Below is a small trained network, with its code and all its weights. Each question gives an input and a target symbol and asks what happens when units are switched off, that is, made to give their printed mean instead of their output.

import numpy as np


def w(rows, s, z=0):
    codes = np.array(rows[::2]) - 128.0
    scale = np.full(codes.shape[1], s)
    scale[-1] = z or s
    return codes * scale


def norm(h):
    return h / np.sqrt((h * h).mean(-1, keepdims=True) + 1e-5)


def f(y):
    return y / 2 * (1 + np.tanh(0.7978845608 * (y + 0.044715 * y**3)))


def softmax(a):
    e = np.exp(a - a.max(-1, keepdims=True))
    return e / e.sum(-1, keepdims=True)


def log_softmax(a):
    a = a - a.max(-1, keepdims=True)
    return a - np.log(np.exp(a).sum(-1, keepdims=True))


def net(x, mask):
    ids = ['ΘΠΩαβγδεηλμξστ'.index(c) for c in x.split()]
    T = len(ids)
    res = E[ids] + P[:T]
    u = 0
    for l in range(3):
        q, k, v = (norm(res) @ M[l].T for M in (Q, K, V))
        z = softmax(np.where(np.tri(T) > 0, q @ k.T / 4**0.5, -1e9)) @ v
        res = res + np.where(mask[u], z, O[l][:, -1]) @ O[l][:, :-1]
        u += 1
        y = f(norm(res) @ A[l][:, :-1].T + A[l][:, -1])
        res = res + np.where(mask[u : u + 8], y, B[l][:, -1]) @ B[l][:, :-1]
        u += 8
    return log_softmax(norm(res)[-1] @ U[:, :-1].T + U[:, -1])


Q, K, V, O, A, B = {}, {}, {}, {}, {}, {}
E = w([
[114,120,97,152],'Θ',
[169,116,123,118],'Π',
[143,166,120,118],'Ω',
[135,84,132,151],'α',
[136,97,113,108],'β',
[107,107,103,117],'γ',
[155,128,156,183],'δ',
[248,133,127,176],'ε',
[127,146,110,177],'η',
[93,143,139,113],'λ',
[95,148,163,127],'μ',
[129,163,60,124],'ξ',
[67,35,143,254],'σ',
[152,119,176,119],'τ',
],0.0088)
P = w([
[35,171,156,179],'0',
[226,112,37,84],'1',
[42,172,169,193],'2',
[242,98,53,103],'3',
[43,161,164,194],'4',
[250,108,63,94],'5',
[40,153,165,203],'6',
[249,115,72,84],'7',
[46,149,163,206],'8',
[248,134,83,68],'9',
[40,154,175,202],'10',
],0.0021)
Q[0] = w([
[112,120,155,153],'0.h1',
[47,138,252,168],'0.h1',
[135,139,100,102],'0.h1',
[181,119,63,103],'0.h1',
],0.0029)
K[0] = w([
[140,138,126,102],'0.h1',
[147,150,104,4],'0.h1',
[105,116,142,150],'0.h1',
[119,123,128,168],'0.h1',
],0.004)
V[0] = w([
[150,141,23,55],'0.h1',
[170,175,189,252],'0.h1',
[35,151,173,98],'0.h1',
[129,129,126,128],'0.h1',
],0.0017)
O[0] = w([
[222,97,205,72,149],'0.h1',
[141,230,9,150,254],'0.h1',
[35,11,79,112,48],'0.h1',
[131,129,129,126,131],'0.h1',
],0.0013,0.00038)
A[0] = w([
[225,130,146,53,11],'0.n1',
[254,98,164,71,2],'0.n2',
[128,128,128,128,128],'0.n3',
[96,71,185,28,40],'0.n4',
[26,72,93,179,18],'0.n5',
[246,115,150,184,95],'0.n6',
[128,128,128,128,128],'0.n7',
[154,138,143,136,112],'0.n8',
],0.0039,0.0025)
B[0] = w([
[77,110,119,159,77],'0.n1',
[4,121,104,126,105],'0.n2',
[128,128,128,128,128],'0.n3',
[163,164,112,155,11],'0.n4',
[101,90,54,134,119],'0.n5',
[112,152,124,48,253],'0.n6',
[128,128,128,128,128],'0.n7',
[121,134,131,112,116],'0.n8',
],0.005,0.00067)
Q[1] = w([
[33,151,167,183],'1.h1',
[252,62,39,34],'1.h1',
[51,130,130,120],'1.h1',
[239,109,16,62],'1.h1',
],0.0026)
K[1] = w([
[78,106,135,82],'1.h1',
[254,172,165,219],'1.h1',
[95,129,143,71],'1.h1',
[234,131,161,230],'1.h1',
],0.0025)
V[1] = w([
[108,173,3,39],'1.h1',
[128,128,132,119],'1.h1',
[146,105,197,173],'1.h1',
[62,116,184,53],'1.h1',
],0.0016)
O[1] = w([
[10,151,113,38,216],'1.h1',
[126,125,119,134,123],'1.h1',
[199,104,146,195,87],'1.h1',
[125,147,1,193,2],'1.h1',
],0.0016,0.0004)
A[1] = w([
[171,45,79,80,35],'1.n1',
[128,118,145,244,66],'1.n2',
[155,98,104,210,186],'1.n3',
[31,147,193,106,165],'1.n4',
[253,95,169,175,3],'1.n5',
[128,129,128,128,126],'1.n6',
[62,107,65,102,87],'1.n7',
[128,141,103,102,102],'1.n8',
],0.0057,0.0021)
B[1] = w([
[145,217,203,128,229],'1.n1',
[80,119,254,118,169],'1.n2',
[92,159,192,35,251],'1.n3',
[217,84,20,161,201],'1.n4',
[198,176,41,65,167],'1.n5',
[127,128,128,129,127],'1.n6',
[176,172,93,91,166],'1.n7',
[145,109,148,117,137],'1.n8',
],0.0041,0.0013)
Q[2] = w([
[225,54,62,52],'2.h1',
[34,166,142,177],'2.h1',
[3,158,161,185],'2.h1',
[198,168,151,68],'2.h1',
],0.005)
K[2] = w([
[165,1,111,112],'2.h1',
[83,212,129,115],'2.h1',
[82,213,116,116],'2.h1',
[144,78,171,174],'2.h1',
],0.007)
V[2] = w([
[59,174,116,245],'2.h1',
[4,216,126,32],'2.h1',
[69,123,111,122],'2.h1',
[127,241,97,124],'2.h1',
],0.0024)
O[2] = w([
[162,116,222,212,69],'2.h1',
[24,245,227,159,124],'2.h1',
[117,115,184,130,65],'2.h1',
[174,253,96,146,255],'2.h1',
],0.0025,0.00098)
A[2] = w([
[80,132,159,35,1],'2.n1',
[127,107,171,135,241],'2.n2',
[191,169,109,113,162],'2.n3',
[98,140,102,89,11],'2.n4',
[112,37,61,215,40],'2.n5',
[53,109,170,247,38],'2.n6',
[151,125,65,105,24],'2.n7',
[121,110,1,124,153],'2.n8',
],0.0054,0.0019)
B[2] = w([
[199,219,176,98,120],'2.n1',
[195,125,132,84,160],'2.n2',
[202,84,161,190,253],'2.n3',
[87,166,165,133,108],'2.n4',
[195,254,125,62,119],'2.n5',
[143,62,15,103,150],'2.n6',
[91,81,179,134,142],'2.n7',
[135,111,213,48,211],'2.n8',
],0.0037,0.0025)
U = w([
[70,109,62,131,195],'Θ',
[61,134,167,180,167],'Π',
[83,222,73,124,138],'Ω',
[126,134,249,179,64],'α',
[59,149,141,34,172],'β',
[117,221,218,98,56],'γ',
[178,137,110,146,83],'δ',
[154,102,10,150,163],'ε',
[159,191,119,246,125],'η',
[92,57,247,105,120],'λ',
[201,23,150,182,77],'μ',
[161,178,36,72,91],'ξ',
[115,32,134,176,254],'σ',
[145,4,69,42,109],'τ',
],0.012,0.0057)

Each question gives the input, a string of symbols that net reads in full, and the target symbol t.
The units are the heads (4 rows each of Q, K, V and O) and the neurons (one row each of A and B). Each row of codes is followed by its name. A weight is (code - 128) times the scale printed after its matrix; where a second scale follows, it is the last column's (O, A, B and U).
mask holds one flag per unit, layer by layer, with each layer's heads first. A switched-off unit (its flag False) gives its mean, the last column of its rows in O or B, instead of its output. The means were averaged over made-up inputs and are rounded, as every weight is.
A unit's drop is (log p(t) with every unit on - log p(t) with that unit switched off) / (log p(t) with every unit on - log p(t) with every unit switched off).
The circuit of an input: a set's keep is (log p(t) with only the set's units on - log p(t) with every unit switched off) / (log p(t) with every unit on - log p(t) with every unit switched off). Starting from the 12 units with the biggest drops (on a tie, the unit counted first), units are removed one at a time, each time the one whose removal leaves the highest keep (on an exact tie, the one counted first), for as long as the keep stays at least 0.8.
units of the circuit, in order: the units of the circuit, biggest drop first
unit that matters most: the unit with the biggest drop
top k neurons: the k neurons with the biggest drops, biggest first
k most important neurons of layer l: the k neurons of layer l with the biggest drops, biggest first
drop of u: that unit's drop, to one decimal
input Ω β Ω Ω Ω γ α γ, target γ: units of the circuit, in order => 1.n1, 1.n4
input γ β γ λ, target λ: unit that matters most => 1.n3
input α Ω Ω β η β Ω γ Ω Π, target γ: units of the circuit, in order => 1.n1, 0.n2, 1.n4
input ξ β α λ, target λ: 4 most important neurons of layer 1 => 1.n1, 1.n2, 1.n3, 1.n4
input β Ω Ω ξ δ β Ω λ λ, target ξ: units of the circuit, in order => 2.n5, 1.n4
input Π μ Ω Ω μ Ω Ω α Π, target τ: top 3 neurons => 1.n4, 0.n2, 0.n6
input σ α Ω μ Π β Θ Ω γ Θ μ, target ε: units of the circuit, in order => 1.n4, 2.n6
input ξ ξ ξ ε γ Ω γ Ω, target γ: 3 most important neurons of layer 1 => 1.n5, 1.n4, 1.n1
input Θ μ μ, target ε: top 2 neurons => 1.n4, 2.n6
input ξ Θ β β Π α γ, target β: top 3 neurons => 2.n8, 1.n7, 0.n5
input Ω Ω γ η σ Ω Ω η τ, target μ: top 2 neurons => 1.n4, 1.n1
input ξ τ λ Ω, target τ: top 3 neurons => 1.n3, 1.n4, 0.n2
input γ γ γ Π δ γ Ω Ω, target γ: top 4 neurons => 1.n4, 0.n2, 2.n6, 1.n5
input Π α Ω η σ τ τ Ω, target τ: top 3 neurons => 1.n3, 1.n1, 0.n2
input β Ω γ σ β α η, target Π: most important neuron of layer 0 => 0.n2
input Π Ω γ γ, target γ: top 3 neurons => 1.n1, 0.n6, 1.n4
input Θ Ω ξ Θ λ ξ Π Θ Ω λ α, target λ: top 4 neurons => 1.n3, 1.n2, 0.n2, 2.n3
input β Ω μ τ, target τ: 2 most important neurons of layer 1 => 1.n4, 1.n3
input δ ξ α τ, target τ: 3 most important neurons of layer 0 => 0.n2, 0.n1, 0.n6
input σ Ω σ ε γ Ω, target μ: top 3 neurons => 1.n3, 2.n3, 1.n1
input β Π η, target Π: 3 most important neurons of layer 2 => 2.n6, 2.n8, 2.n3
input δ Ω Ω λ α μ, target μ: most important neuron of layer 1 => 1.n1
input γ σ Ω Θ β μ μ γ γ, target β: drop of 2.h1 => 0.0
